Below is a small trained network, with its code and all its weights. Each question gives an input and a class and asks what happens when units are switched off, that is, made to give their printed mean instead of their output.

import numpy as np


def w(rows, s, z=0):
    codes = np.array(rows[::2]) - 128.0
    scale = np.full(codes.shape[1], s)
    scale[-1] = z or s
    return codes * scale


def f(y):
    return np.maximum(y, 0)


def log_softmax(a):
    a = a - a.max(-1, keepdims=True)
    return a - np.log(np.exp(a).sum(-1, keepdims=True))


def net(x, mask):
    res = np.array(x, float).reshape(1, 6) / 4 @ E
    y = f(res @ A[0][:, :-1].T + A[0][:, -1])
    res = res + np.where(mask, y, B[0][:, -1]) @ B[0][:, :-1]
    return log_softmax(res[-1] @ U[:, :-1].T + U[:, -1])


A, B = {}, {}
E = w([
[130,130,129],'x0',
[145,84,221],'x1',
[128,128,128],'x2',
[185,37,83],'x3',
[253,188,117],'x4',
[128,127,129],'x5',
],0.0058)
A[0] = w([
[97,121,116,62],'neuron 0',
[66,85,98,80],'neuron 1',
[204,167,153,40],'neuron 2',
[129,136,115,224],'neuron 3',
[92,132,57,95],'neuron 4',
[97,205,163,51],'neuron 5',
[135,161,90,119],'neuron 6',
[103,158,34,64],'neuron 7',
[168,101,117,123],'neuron 8',
[122,120,143,66],'neuron 9',
[137,146,139,141],'neuron 10',
[65,89,116,57],'neuron 11',
[107,103,114,118],'neuron 12',
[117,145,93,93],'neuron 13',
[186,159,128,1],'neuron 14',
[153,74,103,71],'neuron 15',
[138,61,71,88],'neuron 16',
[67,94,108,67],'neuron 17',
[113,144,83,84],'neuron 18',
[169,86,252,32],'neuron 19',
[109,151,67,74],'neuron 20',
[118,155,86,92],'neuron 21',
[141,163,88,45],'neuron 22',
[147,81,103,72],'neuron 23',
[94,206,169,54],'neuron 24',
[160,57,98,55],'neuron 25',
[171,157,132,34],'neuron 26',
[34,84,131,13],'neuron 27',
[164,141,122,107],'neuron 28',
[147,81,102,70],'neuron 29',
[101,114,163,64],'neuron 30',
[193,155,137,78],'neuron 31',
],0.012,0.008)
B[0] = w([
[162,129,119,129],'neuron 0',
[180,162,98,159],'neuron 1',
[217,137,80,156],'neuron 2',
[10,107,60,253],'neuron 3',
[125,77,178,158],'neuron 4',
[157,232,187,150],'neuron 5',
[103,71,149,159],'neuron 6',
[180,57,190,160],'neuron 7',
[102,172,150,160],'neuron 8',
[141,111,131,128],'neuron 9',
[102,131,119,154],'neuron 10',
[184,144,105,147],'neuron 11',
[144,138,108,146],'neuron 12',
[140,99,146,137],'neuron 13',
[223,162,57,132],'neuron 14',
[126,183,168,143],'neuron 15',
[139,191,183,165],'neuron 16',
[178,148,108,149],'neuron 17',
[147,98,155,138],'neuron 18',
[134,4,176,165],'neuron 19',
[160,82,168,144],'neuron 20',
[138,83,148,143],'neuron 21',
[170,108,109,134],'neuron 22',
[124,183,163,139],'neuron 23',
[164,238,196,154],'neuron 24',
[120,209,181,147],'neuron 25',
[189,143,79,132],'neuron 26',
[198,123,66,151],'neuron 27',
[155,134,98,149],'neuron 28',
[119,178,158,138],'neuron 29',
[175,121,141,134],'neuron 30',
[204,151,102,160],'neuron 31',
],0.033,0.0062)
U = w([
[205,142,1,54],'0',
[119,134,83,216],'1',
[119,134,90,204],'2',
[124,132,87,200],'3',
[128,194,150,2],'4',
[167,55,145,34],'5',
],0.0088,0.0097)

Each question gives the input, the list of numbers given to net, and the class t.
The units are the neurons (one row each of A and B). Each row of codes is followed by its name. A weight is (code - 128) times the scale printed after its matrix; where a second scale follows, it is the last column's (A, B and U).
mask holds one flag per neuron, in row order. A switched-off neuron (its flag False) gives its mean, the last column of its row in B, instead of its output. The means were averaged over made-up inputs and are rounded, as every weight is.
A unit's drop is (log p(t) with every unit on - log p(t) with that unit switched off) / (log p(t) with every unit on - log p(t) with every unit switched off).
The circuit of an input: a set's keep is (log p(t) with only the set's units on - log p(t) with every unit switched off) / (log p(t) with every unit on - log p(t) with every unit switched off). Starting from the 12 units with the biggest drops (on a tie, the unit counted first), units are removed one at a time, each time the one whose removal leaves the highest keep (on an exact tie, the one counted first), for as long as the keep stays at least 0.8.
circuit, biggest first: the units of the circuit, biggest drop first
unit that matters most: the unit with the biggest drop
top k neurons: the k neurons with the biggest drops, biggest first
drop when u is switched off: that unit's drop, to one decimal
input [-4,5,-5,7,6,-1], class 4: circuit, biggest first => neuron 25; neuron 8
input [0,5,-5,6,2,0], class 4: circuit, biggest first => neuron 25; neuron 8; neuron 15
input [-3,2,-1,-7,7,1], class 0: top 2 neurons => neuron 2; neuron 31
input [4,1,5,-7,0,6], class 4: circuit, biggest first => neuron 24; neuron 5
input [-4,-8,1,-8,-3,3], class 4: top 3 neurons => neuron 24; neuron 5; neuron 19
input [-2,-4,5,4,-6,2], class 0: unit that matters most => neuron 1
input [6,-8,6,1,-3,-4], class 5: circuit, biggest first => neuron 7; neuron 4
input [-1,-6,3,0,-1,-1], class 5: circuit, biggest first => neuron 7; neuron 4; neuron 20
input [1,-3,-3,7,0,-2], class 4: top 2 neurons => neuron 16; neuron 25
input [0,-6,-4,-1,-6,2], class 0: circuit, biggest first => neuron 1; neuron 27
input [4,0,-6,8,-8,2], class 0: top 2 neurons => neuron 27; neuron 1
input [-2,7,2,2,-6,6], class 5: top 2 neurons => neuron 19; neuron 3
input [2,-7,0,-5,-3,6], class 5: top 3 neurons => neuron 7; neuron 4; neuron 20
input [1,6,2,-2,-6,3], class 0: unit that matters most => neuron 27
input [6,-2,4,1,-7,-3], class 0: drop when neuron 1 is switched off => 0.1
input [6,2,-6,-8,-3,-1], class 4: drop when neuron 5 is switched off => 0.3
input [-4,5,0,-7,1,-3], class 4: drop when neuron 5 is switched off => 0.5
